array([127, 206,  15, 170,  38,  94,  66])
127

array([[ -5,   1,  -7,  37,   3],
       [ 10,  18, -27,  19,  29]])
19

array([[213, 251,   9,  66],
       [160,   3, 119,  89]])
160

array([ 567,  929, -341,  245, -668])
245

array([3265, 1430, 8773, 9513])
3265

array([-30, -19,  16,  35,  12])
12

array([[51, 53,  7, 53, 36],
       [81, 60, 98, 74, 71],
       [82, 35,  4, 44, 23]])
81

array([196, 630, 898, 547])
547

array([-30, -41, -11,  38, -21])
-21
---
[ -3 -73  68 -75] value 68
[  4 -81  81 -37  14   6] value 14
[-67 -17  52 -81  10] value -81
[-81 -46  -7 -61  44 -70] value 44
[-72 -49  17  51  20] value 51
[85 10  4 32  1] value 32
---
Q: [ 42 -71  25  46 -38  -6 -17]
A: 46
Q: [ 32  55 -50 -35  70  11  56]
A: -35
Q: [ -6 -42   9 -54 -33 -54 -69]
A: -54
Q: [ 22  57  83 -14  54 -80  -3]
A: -14
Q: [ 54 -54  16  70 -11  22 -12]
A: 70
Q: [ 80   4 -55  -9 -14 -10 -45]
A: -9
Q: [ 18 -37 -12 -16  68  42 -29]
A: -16
Q: [ 43  34  78   5  54 -39 -19]
A: 5
---
[ 72 220 125  59  62] value 72, 62

[5 5 8 2] value 5, 2

[78 41 57 18] value 78, 18

[[629 755 309 746 626 662 610]
 [773 641 807 187 675 698 686]
 [284 880 557 831 550 567 583]] value 629, 583

[ 1 13 70 96 51] value 1, 51

[6 7 9 6 7 2] value 6, 2

[3 1 7 3] value 3, 3

[ 621 -379 -744  883 -697 -325 -351] value 621, -351

[[ 17 -22 -27  29]
 [-46  37  -8  13]] value 17, 13

[-29  32 -13   5   6 -18] value -29, -18
---
Input: [64 46 66 77 -5 56 -4]
Output: 64, -4
Input: [ 80  -9  -7  29 -42]
Output: 80, -42
Input: [-26  32  59 -87]
Output: -26, -87
Input: [ 45  -8  89 -13  67   7  10]
Output: 45, 10
Input: [ 13   6  82 -33  71]
Output: 13, 71
Input: [ 62  53 -75 -27 -42 -37]
Output: 62, -37
---
Q:
[[ -6  19  47  54 -41   9  91]
 [  8   9  -6  20   2  11  45]
 [ 21 -10  13  29 -26   8  61]]
A: 19

Q:
[[  7 -23  44  71 -21  20]
 [  1  47 -58 -69  35 -13]
 [ -6 -20  -2   8 -13  -8]]
A: -23

Q:
[[ 28  85  33  49  44  -5]
 [  3  22  28  45  14 -10]
 [  7  37 -14 -52  27 -10]]
A: 85

Q:
[[ -3 -51 -74  54  48]
 [-61 -13 -74  80  44]
 [ 47 -26 -21 -25  44]]
A: -51

Q:
[[-20  21  15 -65  21 -21]
 [-67 -15 -19  -2  19   0]
 [-37  15 -43 -31 -26 -17]]
A: 21

Q:
[[  7  46 -27  76  57 -15 -33]
 [ 29 -34  20 -15 -26 -64  13]
 [  6  37 -24  66  48 -31 -32]]
A: 46

Q:
[[-41 -30  40  58   2 -41 -49]
 [ 55  48  -6  69  45   6  29]
 [ 64 -33 -14  12 -16 -11  44]]
A: -30

Q:
[[ 59  31  18 -39]
 [ 68  42  22 -51]
 [ 46  25  15 -33]]
A: 31
---
[ 36 -40  85  82] Answer: 36

[[ -3 -39 -40 -19  64]
 [ 38  19  14 -11 -61]
 [-35   1   5  18  48]] Answer: 1

[[ 73   4  21 -23]
 [ 53  -4  37 -31]] Answer: 53

[[ 10  -5 -13  -5  65  24]
 [-69  38  -8  14  37  -3]
 [ 20  32  -2  -1 -46  -1]] Answer: -2

[[-12 -10 -12 -33  15  49]
 [  4 -22   4 -33   1 -74]] Answer: 4

[ 12   9 -31 -65 -84 -58 -71] Answer: -65

[ 55 -28  22  83] Answer: 55

[[ -6   3   2   3]
 [ 41 -36  57  70]] Answer: 41

[  6   9 -84  38] Answer: 6

[[-54  25   4 -30 -55   2 -60]
 [ 44 -68 -43 -14  17 -32  15]
 [-67  16  -8 -47 -75  -9 -81]] Answer: -47
---
[[-19.9   5.3   1.3   8.5  -3.0   1.9  -6.2]
 [ 12.7  -5.1  -2.7  -9.3   1.5  -5.0   8.9]
 [ -4.5   3.4   2.9   8.0  -0.5   6.2 -10.9]]	3.4

[[ 0.021  0.091  0.038 -0.012 -0.135  0.009]
 [ 0.202  0.063 -0.002 -0.017  0.007  0.031]
 [ 0.015 -0.047  0.020  0.116 -0.048  0.018]]	-0.047

[[-129.435  -24.899   20.333  156.347]
 [ -29.851  -12.618   13.074   22.764]
 [ -15.340    9.766    9.766   12.525]]	9.766

[[ -63.98 -152.31 -149.91 -148.31]
 [-129.68  114.90   96.91   82.99]
 [ -39.34 -118.65 -119.53 -119.96]]	-118.65

[[ 0.144  0.017 -0.037  0.200  0.058]
 [ 0.167  0.132 -0.179  0.123 -0.004]
 [ 0.147  0.065 -0.226  0.170  0.127]]	0.065

[[ -0.38  -1.06  -9.06  -7.00 -13.00 -10.44]
 [ 12.35   7.82   1.38  -4.94   4.36  -3.35]
 [-10.33  -5.14  -0.71  12.83 -15.01   6.73]]	-5.14

[[-20.2 -14.5 -18.4 -18.1]
 [ 14.5   6.6  -3.4 -10.8]
 [ -2.7  -7.5  -7.8  -9.6]]	-7.5

[[-1.24  0.84  0.51 -0.01 -0.81  1.11]
 [ 0.43  0.40  0.08  1.24  0.52  0.34]
 [ 0.32 -0.45 -0.41  0.24  0.15 -0.64]]	-0.45

[[-0.134 -0.020 -0.087 -0.093  0.200  0.075  0.108]
 [-0.059  0.024  0.044  0.117  0.030  0.102 -0.089]
 [ 0.231 -0.143  0.133  0.080 -0.019  0.148  0.134]]	-0.143
---
-50  -78  -76   58   -9  -32  -45
 74   76   14  -66   69  -49   22
-> 76

 46  -47    1   22
  1  -43   -6   26
-78    0    6  -32
-> -43

 30    7  -21   70   63   20  -33
-62   -1  -19   41  -61  -74   67
-> -1

-48    7  -15   48   63  -10
-85   25  -42  -15   58   11
-> 25

 17  -11   28   20
 38   22   49  -61
-14   68   54    2
-> 22

 20   77   -1   21  -10   17
 27   77   39   23  -23   25
-> 77

-67  -52   -5   62
-72  -51   -4  -27
-> -51

-27   10   31   50
 12   -1   85   30
-> -1
---
array([[175, 107, 165, 163, 172],
       [103, 210,  64, 120, 115],
       [184, 206, 104, 160, 197]])
172

array([[567, 179, 686, 681, 476, 408, 359],
       [823, 354, 326, 658, 479, 325, 589]])
359

array([ 24, 228,  82,  66])
66

array([-670,  104, -384,   71,  509, -207,  184])
184

array([72, 55, 10, 77, 24])
24

array([[-34, -13, -13, -13, -14],
       [-34,   9,  11,  10,   9],
       [-34,  42,  44,  43,  41]])
-14

array([44, 46, 65, 24, 82])
82
---
((1.989, 0.412, -0.541, 0.287), (0.427, -0.295, -0.219, -1.104), (-0.861, -0.417, -0.533, -1.762)) | 1.989, -1.762
((48.164, 82.383, 92.636, 32.422, 90.950), (-89.829, 46.210, -3.378, -144.579, 160.026), (-9.316, 171.462, 163.455, 145.090, 163.595)) | 48.164, 163.595
(-1.58, -1.74, 1.18, 0.53) | -1.58, 0.53
(-0.128, -0.035, -0.021, 0.059, 0.096) | -0.128, 0.096
((-38.794, -36.392, -61.388, 111.080), (-90.394, 6.976, 3.397, -134.730)) | -38.794, -134.730
(0.17, 0.08, 0.00, 0.14, -0.18) | 0.17, -0.18
(182.4, -180.1, 173.7, 36.3, 25.7) | 182.4, 25.7
(-0.40, 11.19, 6.85, 17.99, -9.01, -12.94) | -0.40, -12.94
(0.00, -0.11, -0.14, 0.10) | 0.00, 0.10
(-1.10, -1.02, -0.44, -1.22, 1.84, 1.22, 0.48) | -1.10, 0.48
